Below is a small trained network, with its code and all its weights. Each question gives an input and a class and asks what happens when units are switched off, that is, made to give their printed mean instead of their output.

import numpy as np


def w(rows, s, z=0):
    codes = np.array(rows[::2]) - 128.0
    scale = np.full(codes.shape[1], s)
    scale[-1] = z or s
    return codes * scale


def f(y):
    return np.maximum(y, 0)


def log_softmax(a):
    a = a - a.max(-1, keepdims=True)
    return a - np.log(np.exp(a).sum(-1, keepdims=True))


def net(x, mask):
    res = np.array(x, float).reshape(1, 7) / 4 @ E
    y = f(res @ A[0][:, :-1].T + A[0][:, -1])
    res = res + np.where(mask, y, B[0][:, -1]) @ B[0][:, :-1]
    return log_softmax(res[-1] @ U[:, :-1].T + U[:, -1])


A, B = {}, {}
E = w([
[217,111,180,172,172,220,192],'x0',
[184,209,134,165,170,103,52],'x1',
[116,198,194,170,2,116,167],'x2',
[45,130,95,221,145,153,129],'x3',
[44,186,217,80,213,130,141],'x4',
[130,128,127,125,127,132,123],'x5',
[152,220,50,101,149,126,222],'x6',
],0.0084)
A[0] = w([
[84,79,120,96,89,142,161,79],'N1',
[163,73,79,158,87,97,153,78],'N2',
[87,139,116,229,141,171,154,92],'N3',
[100,150,180,181,52,96,143,103],'N4',
[139,80,60,119,249,129,102,62],'N5',
[64,156,91,61,124,76,95,94],'N6',
[154,189,186,176,54,108,152,62],'N7',
[159,115,163,169,158,156,168,79],'N8',
[166,128,151,123,118,216,133,73],'N9',
[176,93,77,166,74,117,105,69],'N10',
[79,147,94,117,105,32,105,92],'N11',
[96,50,87,71,149,156,164,125],'N12',
[135,185,155,168,97,138,132,121],'N13',
[102,158,113,118,99,86,109,82],'N14',
[144,112,70,192,108,129,120,99],'N15',
[149,109,103,154,87,126,108,100],'N16',
[113,89,156,142,129,152,85,72],'N17',
[90,101,103,99,101,63,119,137],'N18',
[126,191,58,111,128,109,204,83],'N19',
[164,112,82,93,164,158,83,114],'N20',
[156,142,171,25,145,118,127,128],'N21',
[149,107,77,127,92,175,100,87],'N22',
[105,128,106,94,108,58,124,132],'N23',
[114,54,158,113,146,132,45,136],'N24',
[198,149,169,162,161,181,129,81],'N25',
[108,91,97,98,55,167,170,111],'N26',
[51,142,114,206,157,114,138,85],'N27',
[150,176,73,89,169,102,163,162],'N28',
[57,213,215,100,192,123,127,79],'N29',
[198,145,85,174,102,108,76,124],'N30',
[180,92,198,147,146,193,214,98],'N31',
[184,222,131,192,157,59,34,124],'N32',
[161,110,89,127,102,98,128,117],'N33',
[80,133,105,200,148,143,139,248],'N34',
[174,79,117,88,106,104,137,132],'N35',
[140,136,142,195,167,213,148,81],'N36',
[220,143,193,24,79,81,113,157],'N37',
[145,193,39,115,139,163,185,86],'N38',
[151,75,225,151,105,140,65,134],'N39',
[113,163,166,117,47,141,167,157],'N40',
[185,112,160,80,128,106,145,91],'N41',
[87,79,148,112,69,106,202,186],'N42',
[144,139,139,147,150,187,172,106],'N43',
[77,139,68,114,91,100,83,86],'N44',
[110,86,161,156,91,140,63,74],'N45',
[90,138,221,97,186,143,122,152],'N46',
[103,147,117,163,116,172,104,106],'N47',
[76,154,193,99,178,160,144,54],'N48',
],0.011,0.012)
B[0] = w([
[66,137,177,145,188,68,174,157],'N1',
[109,106,128,80,91,119,194,169],'N2',
[111,113,76,142,140,64,116,171],'N3',
[125,101,114,54,184,146,97,207],'N4',
[116,78,150,38,143,133,71,189],'N5',
[189,63,188,174,95,101,118,192],'N6',
[131,52,125,23,163,161,40,196],'N7',
[167,109,171,133,84,87,95,156],'N8',
[184,108,150,148,102,81,136,153],'N9',
[139,91,129,76,77,125,200,175],'N10',
[180,98,153,157,89,99,113,197],'N11',
[114,136,164,148,191,170,116,181],'N12',
[142,124,121,97,158,148,103,182],'N13',
[191,107,163,138,108,118,104,162],'N14',
[117,85,98,103,101,161,180,167],'N15',
[135,108,127,122,105,152,156,160],'N16',
[65,184,120,104,90,109,105,146],'N17',
[181,135,157,160,125,115,104,195],'N18',
[64,204,154,96,83,121,85,192],'N19',
[135,91,128,83,170,144,102,173],'N20',
[98,114,45,184,127,116,127,188],'N21',
[128,110,109,89,95,127,167,154],'N22',
[176,114,150,155,118,133,112,189],'N23',
[111,203,139,124,95,180,105,196],'N24',
[133,113,177,161,117,89,115,172],'N25',
[93,139,168,137,185,146,173,181],'N26',
[89,113,30,155,126,78,116,170],'N27',
[109,202,149,132,100,186,96,214],'N28',
[143,69,95,66,45,167,235,209],'N29',
[102,117,128,106,119,181,206,199],'N30',
[153,114,192,163,96,60,90,200],'N31',
[67,136,223,188,229,126,211,233],'N32',
[126,117,135,127,102,163,147,170],'N33',
[173,148,33,190,158,164,103,249],'N34',
[118,149,95,151,138,143,145,179],'N35',
[151,98,137,148,96,88,111,168],'N36',
[102,112,1,201,158,104,120,254],'N37',
[45,171,159,115,71,125,81,191],'N38',
[66,220,127,139,82,156,100,212],'N39',
[130,105,112,89,190,176,64,228],'N40',
[87,108,50,168,130,94,98,159],'N41',
[131,160,167,166,184,158,142,230],'N42',
[172,121,151,151,101,92,106,166],'N43',
[194,77,182,149,108,67,106,183],'N44',
[69,175,134,118,98,132,113,167],'N45',
[156,93,111,134,94,187,182,211],'N46',
[125,130,104,138,141,111,127,146],'N47',
[113,87,120,82,87,124,177,165],'N48',
],0.0085,0.012)
U = w([
[137,43,123,68,63,176,243,101],'0',
[197,50,212,160,92,57,77,95],'1',
[164,120,121,150,165,202,121,253],'2',
[129,47,140,28,217,176,45,103],'3',
[72,191,157,117,71,164,87,94],'4',
[109,73,25,185,165,102,119,101],'5',
[89,100,232,159,254,149,217,114],'6',
[134,127,116,103,183,63,152,108],'7',
],0.0095,0.018)

Each question gives the input, the list of numbers given to net, and the class t.
The units are the neurons (one row each of A and B). Each row of codes is followed by its name. A weight is (code - 128) times the scale printed after its matrix; where a second scale follows, it is the last column's (A, B and U).
mask holds one flag per neuron, in row order. A switched-off neuron (its flag False) gives its mean, the last column of its row in B, instead of its output. The means were averaged over made-up inputs and are rounded, as every weight is.
A unit's drop is (log p(t) with every unit on - log p(t) with that unit switched off) / (log p(t) with every unit on - log p(t) with every unit switched off).
The circuit of an input: a set's keep is (log p(t) with only the set's units on - log p(t) with every unit switched off) / (log p(t) with every unit on - log p(t) with every unit switched off). Starting from the 12 units with the biggest drops (on a tie, the unit counted first), units are removed one at a time, each time the one whose removal leaves the highest keep (on an exact tie, the one counted first), for as long as the keep stays at least 0.8.
units of the circuit, in order: the units of the circuit, biggest drop first
unit that matters most: the unit with the biggest drop
top k neurons: the k neurons with the biggest drops, biggest first
input [3,-2,-8,7,6,-6,3], class 3: unit that matters most	N5
input [0,2,-4,-5,1,4,3], class 5: units of the circuit, in order	N21; N37
input [-3,7,8,5,-3,7,-5], class 3: units of the circuit, in order	N7; N4
input [2,-4,-1,6,3,3,1], class 5: units of the circuit, in order	N27; N3
input [6,-3,5,7,4,6,-1], class 5: units of the circuit, in order	N3; N27
input [7,-4,-2,5,-1,5,8], class 4: top 2 neurons	N38; N19
input [-5,8,-8,5,8,6,-6], class 0: units of the circuit, in order	N29; N46
input [5,-4,-5,-2,6,4,-4], class 0: top 2 neurons	N46; N48
input [-4,0,0,-7,5,5,8], class 4: top 3 neurons	N28; N19; N38
input [2,7,-4,-8,-7,-7,7], class 5: top 4 neurons	N37; N41; N29; N21
input [-7,-8,8,-3,5,2,-3], class 3: top 2 neurons	N40; N4
input [-2,2,2,0,3,-4,-5], class 4: top 2 neurons	N39; N24
input [3,5,5,-6,-7,-4,1], class 0: units of the circuit, in order	N30; N10
input [1,-8,-4,0,-7,-3,0], class 6: units of the circuit, in order	N26; N1
input [-8,5,-6,-8,4,-2,-6], class 1: units of the circuit, in order	N6
input [-2,3,1,8,3,-6,8], class 4: top 4 neurons	N19; N38; N37; N28
input [7,-8,5,-8,-1,7,1], class 5: units of the circuit, in order	N37; N41
input [-4,7,-1,7,8,3,-5], class 0: top 2 neurons	N29; N46
input [6,8,0,4,1,-7,7], class 6: top 2 neurons	N32; N39
input [7,6,5,-3,5,5,-8], class 4: unit that matters most	N39
input [-5,5,-8,7,-1,5,-1], class 3: top 2 neurons	N5; N37
input [7,7,3,6,6,-3,-6], class 1: top 4 neurons	N36; N25; N31; N8
input [-8,-3,1,-1,-8,1,-6], class 0: top 2 neurons	N10; N2
input [-2,-2,-6,-8,5,-1,-5], class 5: units of the circuit, in order	N21; N37
input [-8,-5,8,7,-5,6,-6], class 1: top 4 neurons	N44; N11; N18; N14
input [0,3,-4,-6,2,-5,-7], class 4: units of the circuit, in order	N24; N39
input [-1,3,8,-4,-7,-7,-2], class 3: units of the circuit, in order	N7
input [3,6,2,7,1,3,-3], class 5: units of the circuit, in order	N3; N27
